[[127 125 125 125 130 124 127 126 129 123 127 131 129]
 [114 118 114 115 136 109 140 121 129 110 135 139 138]
 [139 137 142 141 120 142 121 134 128 143 123 115 120]
 [140 140 143 143 118 147 116 136 127 146 120 117 117]
 [123 121 119 118 136 119 134 123 132 117 135 140 133]
 [116 121 117 118 133 113 135 123 126 114 131 135 136]
 [115 115 112 113 141 107 144 119 131 108 139 142 140]]
=>
[[115 115 112 113 141 107 144 119 131 108 139 142 140]
 [114 118 114 115 136 109 140 121 129 110 135 139 138]
 [116 121 117 118 133 113 135 123 126 114 131 135 136]
 [123 121 119 118 136 119 134 123 132 117 135 140 133]
 [127 125 125 125 130 124 127 126 129 123 127 131 129]
 [139 137 142 141 120 142 121 134 128 143 123 115 120]
 [140 140 143 143 118 147 116 136 127 146 120 117 117]]

[[127 138 140 146 139]
 [101 110 133 124 123]]
=>
[[101 110 133 124 123]
 [127 138 140 146 139]]

[[129 135 139 141 107 135 107 156 124 155 128 103]
 [136 111 102 121 134 130 121 113 146 109 125 129]
 [116 125 134 126 123 116 127 119 113 125 122 124]
 [121 116 112 131 114 121 122 144 131 133 128 118]]
=>
[[136 111 102 121 134 130 121 113 146 109 125 129]
 [121 116 112 131 114 121 122 144 131 133 128 118]
 [116 125 134 126 123 116 127 119 113 125 122 124]
 [129 135 139 141 107 135 107 156 124 155 128 103]]

[[138 121 130 129 140 132]
 [132 119 128 133 144 137]
 [131 116 114 134 141 135]
 [117 135 137 122 120 124]
 [140 115 119 133 143 135]
 [145 114 108 139 142 144]
 [129 131 122 132 125 128]
 [116 148 142 117 109 119]
 [105 141 149 115 110 106]]
=>
[[145 114 108 139 142 144]
 [131 116 114 134 141 135]
 [140 115 119 133 143 135]
 [129 131 122 132 125 128]
 [132 119 128 133 144 137]
 [138 121 130 129 140 132]
 [117 135 137 122 120 124]
 [116 148 142 117 109 119]
 [105 141 149 115 110 106]]

[[150 122 116 137 134 120 122 112 132 138 130 124 126 130 132]
 [146 119 129 127 137 126 121 111 137 139 133 123 139 129 121]
 [143 130 108 129 132 114 122 112 124 130 122 128 122 129 137]
 [110 130 146 118 125 137 132 140 131 122 129 130 138 126 119]
 [116 126 148 132 124 144 135 144 131 128 135 127 131 127 121]
 [147 118 131 133 136 128 123 113 139 140 136 121 135 129 122]]
=>
[[143 130 108 129 132 114 122 112 124 130 122 128 122 129 137]
 [150 122 116 137 134 120 122 112 132 138 130 124 126 130 132]
 [146 119 129 127 137 126 121 111 137 139 133 123 139 129 121]
 [147 118 131 133 136 128 123 113 139 140 136 121 135 129 122]
 [110 130 146 118 125 137 132 140 131 122 129 130 138 126 119]
 [116 126 148 132 124 144 135 144 131 128 135 127 131 127 121]]

[[122 138 136 116 143 128 135 115 111 108 127 133 122 111 129]
 [119 135 154 130 122 119 120 132 112 131 126 128 134 129 125]
 [125 135 135 134 123 127 121 139 127 139 124 122 127 136 131]
 [124 123 126 132 134 136 132 117 138 116 131 134 130 115 123]
 [115 133 149 121 132 133 129 122 104 128 130 139 133 132 135]]
=>
[[124 123 126 132 134 136 132 117 138 116 131 134 130 115 123]
 [125 135 135 134 123 127 121 139 127 139 124 122 127 136 131]
 [122 138 136 116 143 128 135 115 111 108 127 133 122 111 129]
 [115 133 149 121 132 133 129 122 104 128 130 139 133 132 135]
 [119 135 154 130 122 119 120 132 112 131 126 128 134 129 125]]

[[116 111 107 122]
 [138 146 144  99]
 [117 124 118 117]
 [148 123 137 152]
 [141 111 121 153]
 [151 113 127 139]
 [147 132 134 109]
 [111 108 119 125]
 [118 111 116 139]
 [128 133 126 111]
 [117 122 120 144]
 [119 143 133 116]]
=>
[[116 111 107 122]
 [118 111 116 139]
 [117 124 118 117]
 [111 108 119 125]
 [117 122 120 144]
 [141 111 121 153]
 [128 133 126 111]
 [151 113 127 139]
 [119 143 133 116]
 [147 132 134 109]
 [148 123 137 152]
 [138 146 144  99]]

[[140 136 145 118 115 125 112 118 149 119 123 119 132]
 [139 125 133 128 119 133 125 126 144 123 122 117 130]
 [143 127 131 121 135 135 134 119 132 120 132 136 131]
 [135 137 148 126 114 122 119 118 141 123 125 115 131]
 [126 119 105 133 138 122 141 142 128 140 126 142 123]
 [123 122 106 131 143 126 142 139 113 140 117 151 132]]
=>
[[126 119 105 133 138 122 141 142 128 140 126 142 123]
 [123 122 106 131 143 126 142 139 113 140 117 151 132]
 [143 127 131 121 135 135 134 119 132 120 132 136 131]
 [139 125 133 128 119 133 125 126 144 123 122 117 130]
 [140 136 145 118 115 125 112 118 149 119 123 119 132]
 [135 137 148 126 114 122 119 118 141 123 125 115 131]]

[[121 124 129 125 130 122 132 126]
 [144 137 139 120 115 144 130 152]
 [107 119 116 138 149 111 126 100]
 [122 128 119 138 137 112 122 113]
 [123 123 144 114 110 117 142 135]]
=>
[[107 119 116 138 149 111 126 100]
 [122 128 119 138 137 112 122 113]
 [121 124 129 125 130 122 132 126]
 [144 137 139 120 115 144 130 152]
 [123 123 144 114 110 117 142 135]]
---
[[136 121 122 124 131 129 127 111 125]
 [125 123 124 121 126 127 118 127 123]
 [132 132 121 127 124 130 137 124 124]
 [135 120 136 127 128 132 126 113 125]
 [133 125 118 132 136 128 127 130 134]
 [127 141 126 135 127 138 124 145 135]
 [113 143 127 111 106 121 129 138 117]
 [127 113 135 127 131 133 139 116 134]
 [128 124 138 112 121 129 133 117 122]
 [118 133 128 118 121 122 129 135 128]]
=>
[[136 122 131 127 125]
 [125 124 126 118 123]
 [132 121 124 137 124]
 [135 136 128 126 125]
 [133 118 136 127 134]
 [127 126 127 124 135]
 [113 127 106 129 117]
 [127 135 131 139 134]
 [128 138 121 133 122]
 [118 128 121 129 128]]

[[131 126 135 130]
 [131 112 153 130]
 [131 126 130 130]
 [124 126 125 129]
 [128 126 134 130]
 [131 110 155 130]
 [134 126 130 130]
 [129 126 130 130]
 [131 126 130 130]
 [125 127 130 130]]
=>
[[131 135]
 [131 153]
 [131 130]
 [124 125]
 [128 134]
 [131 155]
 [134 130]
 [129 130]
 [131 130]
 [125 130]]

[[134 152]
 [140 138]
 [121 120]
 [122 149]
 [139 129]
 [157 133]
 [117 108]
 [129 137]
 [142 122]
 [118 131]]
=>
[[134]
 [140]
 [121]
 [122]
 [139]
 [157]
 [117]
 [129]
 [142]
 [118]]

[[122 102 150]
 [123 101 148]
 [130 156 111]
 [136 144 107]
 [129 129 131]
 [121 107 148]
 [135 143 112]
 [132 111 142]
 [131 126 132]
 [133 123 133]
 [127 123 127]]
=>
[[122 150]
 [123 148]
 [130 111]
 [136 107]
 [129 131]
 [121 148]
 [135 112]
 [132 142]
 [131 132]
 [133 133]
 [127 127]]

[[151 129 143 136]
 [151 135 138 133]
 [154 105 125 128]
 [140 145 149 139]
 [136 144 147 137]]
=>
[[151 143]
 [151 138]
 [154 125]
 [140 149]
 [136 147]]

[[128 128 130]
 [127 133 149]
 [128 131 146]
 [128 127 124]
 [127 127 127]
 [128 126 119]
 [128 126 126]
 [127 152 136]
 [128 108 129]
 [128 127 128]
 [128 125 115]
 [128 122 127]]
=>
[[128 130]
 [127 149]
 [128 146]
 [128 124]
 [127 127]
 [128 119]
 [128 126]
 [127 136]
 [128 129]
 [128 128]
 [128 115]
 [128 127]]

[[121 156 157 130 156]
 [134 124 144 149 125]
 [141 137 146 155 132]
 [120 141 136 121 141]]
=>
[[121 157 156]
 [134 144 125]
 [141 146 132]
 [120 136 141]]
